[[ 67.9  26.2]
 [ 37.7 -25.6]
 [-42.9   3.6]
 [-35.9 -41.1]
 [-48.5  62.2]
 [-21.1 -45.3]
 [ 18.1  35.3]
 [-27.3  18.6]]
->
[[ 26.2  67.9]
 [-25.6  37.7]
 [  3.6 -42.9]
 [-41.1 -35.9]
 [ 62.2 -48.5]
 [-45.3 -21.1]
 [ 35.3  18.1]
 [ 18.6 -27.3]]

[[-24.0   9.7 -55.2 -14.4  12.2]
 [-33.9 -18.0 -19.8 -34.2  11.9]
 [-36.7 -29.6 -19.7 -46.4  26.7]
 [  0.3  34.1 -41.7  18.6  -7.0]
 [ 25.4  40.4  10.2  40.0 -22.9]]
->
[[ 12.2 -14.4 -55.2   9.7 -24.0]
 [ 11.9 -34.2 -19.8 -18.0 -33.9]
 [ 26.7 -46.4 -19.7 -29.6 -36.7]
 [ -7.0  18.6 -41.7  34.1   0.3]
 [-22.9  40.0  10.2  40.4  25.4]]

[[ 26.4 -49.0 -44.0  18.4]
 [-12.1  29.9 -20.8  -6.5]
 [ 33.8 -40.5 -37.6  23.0]
 [ -5.6  14.0 -22.6   3.8]
 [  5.3 -10.4  22.3   5.8]
 [  8.1 -57.4 -29.4  25.3]
 [ 33.7  -9.4   5.1  27.8]
 [ 38.8  41.0  58.1   6.2]
 [  9.7 -37.0  -3.6   3.5]
 [-13.3  16.6 -28.9  -2.0]
 [ 25.5  11.2  29.8 -19.5]
 [ 15.6 -17.0  20.9  22.6]]
->
[[ 18.4 -44.0 -49.0  26.4]
 [ -6.5 -20.8  29.9 -12.1]
 [ 23.0 -37.6 -40.5  33.8]
 [  3.8 -22.6  14.0  -5.6]
 [  5.8  22.3 -10.4   5.3]
 [ 25.3 -29.4 -57.4   8.1]
 [ 27.8   5.1  -9.4  33.7]
 [  6.2  58.1  41.0  38.8]
 [  3.5  -3.6 -37.0   9.7]
 [ -2.0 -28.9  16.6 -13.3]
 [-19.5  29.8  11.2  25.5]
 [ 22.6  20.9 -17.0  15.6]]

[[ 16.5  -0.5  18.0  -3.8 -33.3 -32.6  14.0]
 [ 21.9 -37.4  16.1  -0.4 -31.7  -9.6 -24.0]
 [-22.3 -53.3   0.7  28.8  29.7  38.1 -30.3]
 [ 20.7   9.6  10.2 -17.5 -49.7 -17.3 -31.8]
 [ 14.3  21.1  -6.0 -29.0  -3.5 -12.0   0.8]
 [ 14.9  12.3  32.1  22.4 -21.6 -20.5  -1.3]
 [  4.7  18.3   4.9 -19.2   9.2   7.1   5.8]
 [ 23.8  14.8  -4.7 -38.7 -21.0 -10.0 -25.5]
 [  3.5 -31.2  43.8  -2.1  29.6  -0.5 -17.4]]
->
[[ 14.0 -32.6 -33.3  -3.8  18.0  -0.5  16.5]
 [-24.0  -9.6 -31.7  -0.4  16.1 -37.4  21.9]
 [-30.3  38.1  29.7  28.8   0.7 -53.3 -22.3]
 [-31.8 -17.3 -49.7 -17.5  10.2   9.6  20.7]
 [  0.8 -12.0  -3.5 -29.0  -6.0  21.1  14.3]
 [ -1.3 -20.5 -21.6  22.4  32.1  12.3  14.9]
 [  5.8   7.1   9.2 -19.2   4.9  18.3   4.7]
 [-25.5 -10.0 -21.0 -38.7  -4.7  14.8  23.8]
 [-17.4  -0.5  29.6  -2.1  43.8 -31.2   3.5]]

[[ -5.4   0.0   0.7]
 [ 27.6  -0.4   1.2]
 [ 22.1  -2.0   2.3]
 [ 54.7  -0.2  -0.4]
 [-41.4  -0.8   1.3]
 [ 48.6  -2.5   1.0]
 [-21.3  -0.5   4.7]
 [  7.9  -1.6   2.3]
 [-15.7   0.9  -3.5]
 [ 12.5  -0.4  -1.7]
 [ 53.9   1.1  -1.9]]
->
[[  0.7   0.0  -5.4]
 [  1.2  -0.4  27.6]
 [  2.3  -2.0  22.1]
 [ -0.4  -0.2  54.7]
 [  1.3  -0.8 -41.4]
 [  1.0  -2.5  48.6]
 [  4.7  -0.5 -21.3]
 [  2.3  -1.6   7.9]
 [ -3.5   0.9 -15.7]
 [ -1.7  -0.4  12.5]
 [ -1.9   1.1  53.9]]

[[ -6.5 -19.9 -25.2 -24.4  22.4  18.4  13.1   0.6 -19.5 -30.2  37.9]
 [  4.5  -8.4 -15.2 -11.6   0.2  -6.8  -5.7  13.2  38.3  56.9 -56.6]
 [ 13.9  -6.0 -27.3 -41.1  28.7  -3.5 -39.7 -65.2 -66.0 -36.5   7.2]
 [ -9.4  14.4  24.2  36.2 -34.9 -28.6 -27.4 -32.7 -42.8 -49.9  52.0]
 [-10.7  16.8  30.5  36.7 -28.6  -6.4  14.3  28.4  32.0  17.1   1.9]
 [ 48.4  49.2  34.8  33.0 -29.3 -25.1 -22.8 -20.1 -13.9 -18.5  10.0]]
->
[[ 37.9 -30.2 -19.5   0.6  13.1  18.4  22.4 -24.4 -25.2 -19.9  -6.5]
 [-56.6  56.9  38.3  13.2  -5.7  -6.8   0.2 -11.6 -15.2  -8.4   4.5]
 [  7.2 -36.5 -66.0 -65.2 -39.7  -3.5  28.7 -41.1 -27.3  -6.0  13.9]
 [ 52.0 -49.9 -42.8 -32.7 -27.4 -28.6 -34.9  36.2  24.2  14.4  -9.4]
 [  1.9  17.1  32.0  28.4  14.3  -6.4 -28.6  36.7  30.5  16.8 -10.7]
 [ 10.0 -18.5 -13.9 -20.1 -22.8 -25.1 -29.3  33.0  34.8  49.2  48.4]]
